Below are the code and all the weights of a small trained network. Each question names an input and a class and asks about switching units off, where a switched-off unit gives its printed mean instead of its output.

import numpy as np


def w(rows, s, z=0):
    codes = np.array(rows[::2]) - 128.0
    scale = np.full(codes.shape[1], s)
    scale[-1] = z or s
    return codes * scale


def f(y):
    return np.maximum(y, 0)


def log_softmax(a):
    a = a - a.max(-1, keepdims=True)
    return a - np.log(np.exp(a).sum(-1, keepdims=True))


def net(x, mask):
    res = np.array(x, float).reshape(1, 5) / 4 @ E
    y = f(res @ A[0][:, :-1].T + A[0][:, -1])
    res = res + np.where(mask, y, B[0][:, -1]) @ B[0][:, :-1]
    return log_softmax(res[-1] @ U[:, :-1].T + U[:, -1])


A, B = {}, {}
E = w([
[199,101,93,214,224,114],'x0',
[131,197,52,59,157,254],'x1',
[245,124,152,172,82,103],'x2',
[117,87,174,157,179,223],'x3',
[113,109,74,195,69,125],'x4',
],0.0075)
A[0] = w([
[81,119,223,39,87,137,254],'n0',
[110,135,112,148,60,56,108],'n1',
[156,120,87,161,206,73,156],'n2',
[189,167,140,20,94,69,160],'n3',
[133,145,80,162,84,43,109],'n4',
[54,118,96,145,194,37,161],'n5',
[147,133,46,166,117,255,112],'n6',
[171,117,182,153,162,125,137],'n7',
[160,122,140,210,104,153,175],'n8',
],0.017,0.0036)
B[0] = w([
[11,166,94,186,36,153,226],'n0',
[154,64,78,135,29,49,182],'n1',
[149,196,201,201,142,100,195],'n2',
[145,231,146,57,96,184,184],'n3',
[152,48,138,115,29,34,186],'n4',
[56,130,121,205,213,231,192],'n5',
[75,235,151,89,48,139,252],'n6',
[159,134,130,210,169,79,173],'n7',
[110,94,116,152,254,167,186],'n8',
],0.015)
U = w([
[177,198,192,145,232,149,110],'0',
[47,228,105,89,70,161,236],'1',
[89,154,100,62,246,243,65],'2',
[146,67,120,168,152,77,36],'3',
[237,136,88,2,73,73,4],'4',
],0.0086,0.0022)

Each question gives the input, the list of numbers given to net, and the class t.
The units are the neurons (one row each of A and B). Each row of codes is followed by its name. A weight is (code - 128) times the scale printed after its matrix; where a second scale follows, it is the last column's (A, B and U).
mask holds one flag per neuron, in row order. A switched-off neuron (its flag False) gives its mean, the last column of its row in B, instead of its output. The means were averaged over made-up inputs and are rounded, as every weight is.
A unit's drop is (log p(t) with every unit on - log p(t) with that unit switched off) / (log p(t) with every unit on - log p(t) with every unit switched off).
The circuit of an input: a set's keep is (log p(t) with only the set's units on - log p(t) with every unit switched off) / (log p(t) with every unit on - log p(t) with every unit switched off). Starting from all 9 units, units are removed one at a time, each time the one whose removal leaves the highest keep (on an exact tie, the one counted first), for as long as the keep stays at least 0.8.
units of the circuit, in order: the units of the circuit, biggest drop first
k most important neurons: the k neurons with the biggest drops, biggest first
drop when u is switched off: that unit's drop, to one decimal
input [-6,-1,5,-6,-1], class 4: 4 most important neurons -> n1, n4, n6, n5
input [1,6,1,-8,8], class 4: 2 most important neurons -> n4, n0
input [4,2,7,2,6], class 0: units of the circuit, in order -> n8
input [0,-4,-8,3,7], class 2: units of the circuit, in order -> n5, n6
input [4,0,-6,2,4], class 2: units of the circuit, in order -> n0, n5
input [-1,-4,6,8,-7], class 3: 2 most important neurons -> n6, n3
input [1,-8,-7,-8,1], class 3: 2 most important neurons -> n5, n6
input [5,-7,-4,-1,-2], class 0: 3 most important neurons -> n5, n2, n0
input [-5,-3,0,0,6], class 3: 3 most important neurons -> n6, n3, n1
input [-1,-8,3,-8,-4], class 4: 3 most important neurons -> n4, n3, n1
input [6,3,-2,2,-3], class 0: 2 most important neurons -> n0, n2
input [0,-4,-4,-3,0], class 3: drop when n4 is switched off -> 0.1
input [-2,-3,1,-4,0], class 4: drop when n4 is switched off -> 0.2
input [4,-4,4,0,-3], class 0: drop when n0 is switched off -> 0.1
input [8,-1,4,-2,8], class 3: units of the circuit, in order -> n4
